Here is a tiny trained network, its code and every weight. The questions are about switching its units off for an input and a class, where a switched-off unit gives its printed mean instead of its output.

import numpy as np


def w(rows, s, z=0):
    codes = np.array(rows[::2]) - 128.0
    scale = np.full(codes.shape[1], s)
    scale[-1] = z or s
    return codes * scale


def norm(h):
    return h / np.sqrt((h * h).mean(-1, keepdims=True) + 1e-5)


def f(y):
    return np.maximum(y, 0)


def log_softmax(a):
    a = a - a.max(-1, keepdims=True)
    return a - np.log(np.exp(a).sum(-1, keepdims=True))


def net(x, mask):
    res = np.array(x, float).reshape(1, 7) / 4 @ E
    u = 0
    for l in range(3):
        y = f(norm(res) @ A[l][:, :-1].T + A[l][:, -1])
        res = res + np.where(mask[u : u + 13], y, B[l][:, -1]) @ B[l][:, :-1]
        u += 13
    return log_softmax(norm(res)[-1] @ U[:, :-1].T + U[:, -1])


A, B = {}, {}
E = w([
[225,54,39,148],'x0',
[148,156,188,212],'x1',
[184,1,95,125],'x2',
[172,14,229,164],'x3',
[15,41,108,184],'x4',
[114,118,191,31],'x5',
[148,86,150,158],'x6',
],0.0058)
A[0] = w([
[105,109,130,205,93],'L0N0',
[152,181,101,126,113],'L0N1',
[155,110,108,150,148],'L0N2',
[179,155,119,174,102],'L0N3',
[121,100,162,94,2],'L0N4',
[123,120,100,90,46],'L0N5',
[184,145,94,120,91],'L0N6',
[140,93,91,144,33],'L0N7',
[127,156,165,251,78],'L0N8',
[143,91,107,139,32],'L0N9',
[144,78,177,113,124],'L0N10',
[147,104,146,105,84],'L0N11',
[131,196,182,162,105],'L0N12',
],0.015,0.0038)
B[0] = w([
[105,137,86,193,216],'L0N0',
[83,166,93,113,211],'L0N1',
[129,75,87,146,199],'L0N2',
[133,200,92,253,197],'L0N3',
[132,119,173,88,159],'L0N4',
[165,161,125,13,161],'L0N5',
[92,98,153,178,199],'L0N6',
[218,103,75,103,177],'L0N7',
[77,141,166,179,252],'L0N8',
[182,50,58,95,167],'L0N9',
[114,65,194,122,218],'L0N10',
[117,167,177,87,163],'L0N11',
[175,34,73,113,233],'L0N12',
],0.0054,0.0048)
A[1] = w([
[46,91,154,92,247],'L1N0',
[63,124,136,226,135],'L1N1',
[212,120,163,59,102],'L1N2',
[68,177,118,147,137],'L1N3',
[170,3,33,170,118],'L1N4',
[222,203,159,254,165],'L1N5',
[162,235,173,124,190],'L1N6',
[111,66,33,148,161],'L1N7',
[16,164,66,88,254],'L1N8',
[249,154,185,213,124],'L1N9',
[103,195,84,57,52],'L1N10',
[142,224,77,103,204],'L1N11',
[93,188,147,73,45],'L1N12',
],0.0098,0.0046)
B[1] = w([
[130,176,178,130,228],'L1N0',
[131,144,124,195,204],'L1N1',
[122,147,119,193,166],'L1N2',
[254,142,128,137,180],'L1N3',
[196,132,171,166,224],'L1N4',
[62,83,52,164,206],'L1N5',
[100,86,93,90,181],'L1N6',
[162,165,148,144,207],'L1N7',
[194,223,120,108,255],'L1N8',
[59,65,46,70,178],'L1N9',
[163,145,87,30,173],'L1N10',
[123,121,91,96,208],'L1N11',
[140,117,66,123,157],'L1N12',
],0.0095,0.0081)
A[2] = w([
[159,148,71,141,190],'L2N0',
[116,82,187,151,120],'L2N1',
[124,59,168,84,5],'L2N2',
[108,125,165,182,80],'L2N3',
[110,107,252,80,22],'L2N4',
[128,173,134,184,138],'L2N5',
[122,80,144,14,89],'L2N6',
[103,78,123,130,162],'L2N7',
[177,77,83,156,162],'L2N8',
[108,137,126,85,142],'L2N9',
[66,172,147,167,86],'L2N10',
[61,73,70,108,69],'L2N11',
[131,171,102,229,176],'L2N12',
],0.013,0.0025)
B[2] = w([
[78,70,143,68,242],'L2N0',
[24,165,159,64,181],'L2N1',
[110,143,151,117,160],'L2N2',
[130,161,145,145,170],'L2N3',
[67,68,250,47,196],'L2N4',
[126,182,210,177,192],'L2N5',
[66,154,143,157,187],'L2N6',
[9,233,71,53,160],'L2N7',
[93,48,122,114,224],'L2N8',
[136,36,100,107,163],'L2N9',
[241,147,169,144,164],'L2N10',
[1,115,126,189,163],'L2N11',
[170,142,185,149,255],'L2N12',
],0.006,0.0069)
U = w([
[130,186,46,9,217],'0',
[19,77,27,118,166],'1',
[120,151,49,217,172],'2',
[166,130,168,163,2],'3',
[49,89,236,48,162],'4',
[212,7,113,125,106],'5',
[53,73,154,207,109],'6',
[130,234,197,194,11],'7',
],0.017,0.0049)

Each question gives the input, the list of numbers given to net, and the class t.
The units are the neurons (one row each of A and B). Each row of codes is followed by its name. A weight is (code - 128) times the scale printed after its matrix; where a second scale follows, it is the last column's (A, B and U).
mask holds one flag per neuron, layer by layer. A switched-off neuron (its flag False) gives its mean, the last column of its row in B, instead of its output. The means were averaged over made-up inputs and are rounded, as every weight is.
A unit's drop is (log p(t) with every unit on - log p(t) with that unit switched off) / (log p(t) with every unit on - log p(t) with every unit switched off).
The circuit of an input: a set's keep is (log p(t) with only the set's units on - log p(t) with every unit switched off) / (log p(t) with every unit on - log p(t) with every unit switched off). Starting from the 12 units with the biggest drops (on a tie, the unit counted first), units are removed one at a time, each time the one whose removal leaves the highest keep (on an exact tie, the one counted first), for as long as the keep stays at least 0.8.
units of the circuit, in order: the units of the circuit, biggest drop first
unit that matters most: the unit with the biggest drop
top k neurons: the k neurons with the biggest drops, biggest first
k most important neurons of layer l: the k neurons of layer l with the biggest drops, biggest first
drop of u: that unit's drop, to one decimal
input [1,7,5,2,7,2,-7], class 3: units of the circuit, in order => [L1N4]
input [8,-7,4,-7,-7,0,7], class 5: units of the circuit, in order => [L1N4; L1N8]
input [7,-7,-2,-3,-4,-5,3], class 5: units of the circuit, in order => [L1N4; L2N8]
input [2,-1,3,-3,3,-5,-5], class 3: units of the circuit, in order => [L1N4; L1N5]
input [7,-3,6,8,-5,7,6], class 4: 2 most important neurons of layer 1 => [L1N8; L1N3]
input [-5,0,0,6,-4,-2,-4], class 4: 2 most important neurons of layer 0 => [L0N10; L0N3]
input [3,3,4,2,6,-2,-5], class 3: top 2 neurons => [L1N4; L1N7]
input [-4,-8,7,-3,1,5,5], class 4: 2 most important neurons of layer 2 => [L2N4; L2N6]
input [-1,-4,5,-8,8,-5,-2], class 0: top 2 neurons => [L1N8; L0N8]
input [-2,-2,3,1,-2,-2,4], class 6: 2 most important neurons of layer 1 => [L1N8; L1N10]
input [-7,7,-4,4,-7,-3,4], class 1: top 2 neurons => [L1N9; L0N12]
input [0,2,-1,-1,-3,-5,4], class 1: top 2 neurons => [L1N5; L1N9]
input [-6,7,0,-7,-4,-6,8], class 1: 2 most important neurons of layer 1 => [L1N5; L1N9]
input [0,8,6,6,-1,5,5], class 4: unit that matters most => L0N10
input [-3,-3,-8,-8,8,-8,-8], class 0: drop of L1N10 => 0.2
input [-6,6,-3,-1,-6,-4,-2], class 1: drop of L0N12 => 0.1
input [6,2,-5,8,2,4,1], class 4: drop of L0N10 => 0.2
input [4,-6,2,-1,-3,7,7], class 4: drop of L1N8 => 0.1
